Below is a small trained network, with its code and all its weights. Each question gives an input and a class and asks what happens when units are switched off, that is, made to give their printed mean instead of their output.

import numpy as np


def w(rows, s, z=0):
    codes = np.array(rows[::2]) - 128.0
    scale = np.full(codes.shape[1], s)
    scale[-1] = z or s
    return codes * scale


def norm(h):
    return h / np.sqrt((h * h).mean(-1, keepdims=True) + 1e-5)


def f(y):
    return np.maximum(y, 0)


def log_softmax(a):
    a = a - a.max(-1, keepdims=True)
    return a - np.log(np.exp(a).sum(-1, keepdims=True))


def net(x, mask):
    res = np.array(x, float).reshape(1, 7) / 4 @ E
    u = 0
    for l in range(2):
        y = f(norm(res) @ A[l][:, :-1].T + A[l][:, -1])
        res = res + np.where(mask[u : u + 14], y, B[l][:, -1]) @ B[l][:, :-1]
        u += 14
    return log_softmax(norm(res)[-1] @ U[:, :-1].T + U[:, -1])


A, B = {}, {}
E = w([
[124,119,134,112,121],'x0',
[117,136,150,168,2],'x1',
[129,234,102,67,127],'x2',
[130,136,123,142,134],'x3',
[126,122,132,117,124],'x4',
[73,92,6,114,111],'x5',
[132,137,122,144,135],'x6',
],0.0091)
A[0] = w([
[107,112,118,149,135,66],'L0N0',
[125,81,150,161,128,90],'L0N1',
[120,236,104,74,116,177],'L0N2',
[115,79,179,150,130,166],'L0N3',
[136,183,124,110,113,23],'L0N4',
[145,107,147,87,253,254],'L0N5',
[131,126,136,157,150,21],'L0N6',
[119,96,10,128,83,12],'L0N7',
[114,42,97,165,143,88],'L0N8',
[150,75,122,123,201,78],'L0N9',
[107,111,71,125,96,44],'L0N10',
[98,167,163,143,86,46],'L0N11',
[102,79,7,92,192,90],'L0N12',
[111,215,123,90,103,96],'L0N13',
],0.013,0.003)
B[0] = w([
[126,114,160,117,125,138],'L0N0',
[130,196,86,176,193,156],'L0N1',
[114,213,59,61,192,225],'L0N2',
[132,124,60,200,155,170],'L0N3',
[111,75,190,104,76,156],'L0N4',
[18,181,109,172,66,246],'L0N5',
[104,98,134,136,105,133],'L0N6',
[11,196,135,162,97,195],'L0N7',
[127,108,250,82,119,181],'L0N8',
[117,110,213,90,104,182],'L0N9',
[77,176,156,168,128,163],'L0N10',
[187,84,142,128,183,157],'L0N11',
[233,21,88,78,165,234],'L0N12',
[123,157,215,125,162,191],'L0N13',
],0.018,0.011)
A[1] = w([
[165,88,110,119,149,92],'L1N0',
[184,79,97,112,145,140],'L1N1',
[221,122,36,81,147,3],'L1N2',
[97,144,139,97,93,138],'L1N3',
[122,141,133,137,111,101],'L1N4',
[156,93,110,61,207,81],'L1N5',
[92,85,89,179,66,55],'L1N6',
[242,97,219,37,117,64],'L1N7',
[134,187,57,85,111,140],'L1N8',
[248,61,91,188,141,46],'L1N9',
[236,176,100,84,191,99],'L1N10',
[169,65,168,88,183,146],'L1N11',
[128,191,146,171,87,121],'L1N12',
[96,90,162,192,117,107],'L1N13',
],0.015,0.0036)
B[1] = w([
[122,150,171,143,147,146],'L1N0',
[100,170,151,139,129,158],'L1N1',
[158,111,85,49,51,165],'L1N2',
[185,156,113,168,151,222],'L1N3',
[129,117,134,114,128,151],'L1N4',
[165,86,124,146,69,235],'L1N5',
[117,92,188,137,129,183],'L1N6',
[103,51,109,141,204,204],'L1N7',
[123,181,126,102,168,254],'L1N8',
[253,183,133,135,121,166],'L1N9',
[107,38,128,176,76,235],'L1N10',
[130,144,96,123,201,209],'L1N11',
[131,107,117,92,160,236],'L1N12',
[122,136,134,137,57,247],'L1N13',
],0.039,0.0062)
U = w([
[75,134,204,179,74,193],'0',
[124,35,119,128,195,218],'1',
[75,222,107,76,175,166],'2',
[184,113,40,39,94,6],'3',
[251,144,139,158,82,40],'4',
],0.019,0.0026)

Each question gives the input, the list of numbers given to net, and the class t.
The units are the neurons (one row each of A and B). Each row of codes is followed by its name. A weight is (code - 128) times the scale printed after its matrix; where a second scale follows, it is the last column's (A, B and U).
mask holds one flag per neuron, layer by layer. A switched-off neuron (its flag False) gives its mean, the last column of its row in B, instead of its output. The means were averaged over made-up inputs and are rounded, as every weight is.
A unit's drop is (log p(t) with every unit on - log p(t) with that unit switched off) / (log p(t) with every unit on - log p(t) with every unit switched off).
The circuit of an input: a set's keep is (log p(t) with only the set's units on - log p(t) with every unit switched off) / (log p(t) with every unit on - log p(t) with every unit switched off). Starting from the 12 units with the biggest drops (on a tie, the unit counted first), units are removed one at a time, each time the one whose removal leaves the highest keep (on an exact tie, the one counted first), for as long as the keep stays at least 0.8.
units of the circuit, in order: the units of the circuit, biggest drop first
unit that matters most: the unit with the biggest drop
k most important neurons: the k neurons with the biggest drops, biggest first
top k neurons in layer l: the k neurons of layer l with the biggest drops, biggest first
drop of u: that unit's drop, to one decimal
input [-1,-5,-4,0,6,-1,-6], class 0: units of the circuit, in order	L0N5
input [-8,2,8,-4,7,-3,-6], class 1: 2 most important neurons	L0N5; L0N7
input [5,-2,7,-3,-8,1,-3], class 3: 4 most important neurons	L0N2; L0N7; L1N10; L1N5
input [-4,3,-3,-3,2,8,-1], class 0: top 2 neurons in layer 0	L0N7; L0N2
input [-6,2,0,-2,8,-7,-6], class 4: top 2 neurons in layer 0	L0N5; L0N7
input [7,2,-7,-6,6,-1,1], class 4: top 4 neurons in layer 0	L0N3; L0N5; L0N7; L0N2
input [0,3,0,4,0,2,2], class 0: top 3 neurons in layer 1	L1N8; L1N11; L1N13
input [-7,0,2,-6,-3,2,2], class 3: top 2 neurons in layer 0	L0N12; L0N5
input [-8,0,7,-5,-5,3,-5], class 3: 4 most important neurons	L0N2; L0N5; L0N12; L1N10
input [1,2,0,-4,6,-5,-1], class 4: 4 most important neurons	L0N5; L1N9; L0N3; L0N8
input [7,-4,2,-6,-2,2,0], class 3: 2 most important neurons	L0N12; L0N5
input [8,1,4,-1,4,8,3], class 2: 3 most important neurons	L0N7; L0N10; L1N8
input [-1,-5,-1,6,-4,-1,-4], class 0: 2 most important neurons	L0N5; L0N2
input [6,7,1,-6,-4,4,7], class 2: unit that matters most	L1N10
input [7,1,-1,4,-1,-2,-3], class 4: top 2 neurons in layer 0	L0N5; L0N2
input [-8,5,8,-7,7,8,1], class 2: drop of L0N7	0.6
input [3,8,7,-2,-6,7,-7], class 2: drop of L0N11	0.0
input [-3,5,5,-2,-6,8,6], class 2: drop of L0N7	1.7
input [1,-8,3,2,4,7,4], class 3: drop of L0N12	3.3
input [-3,-3,5,3,2,6,-1], class 3: unit that matters most	L0N12
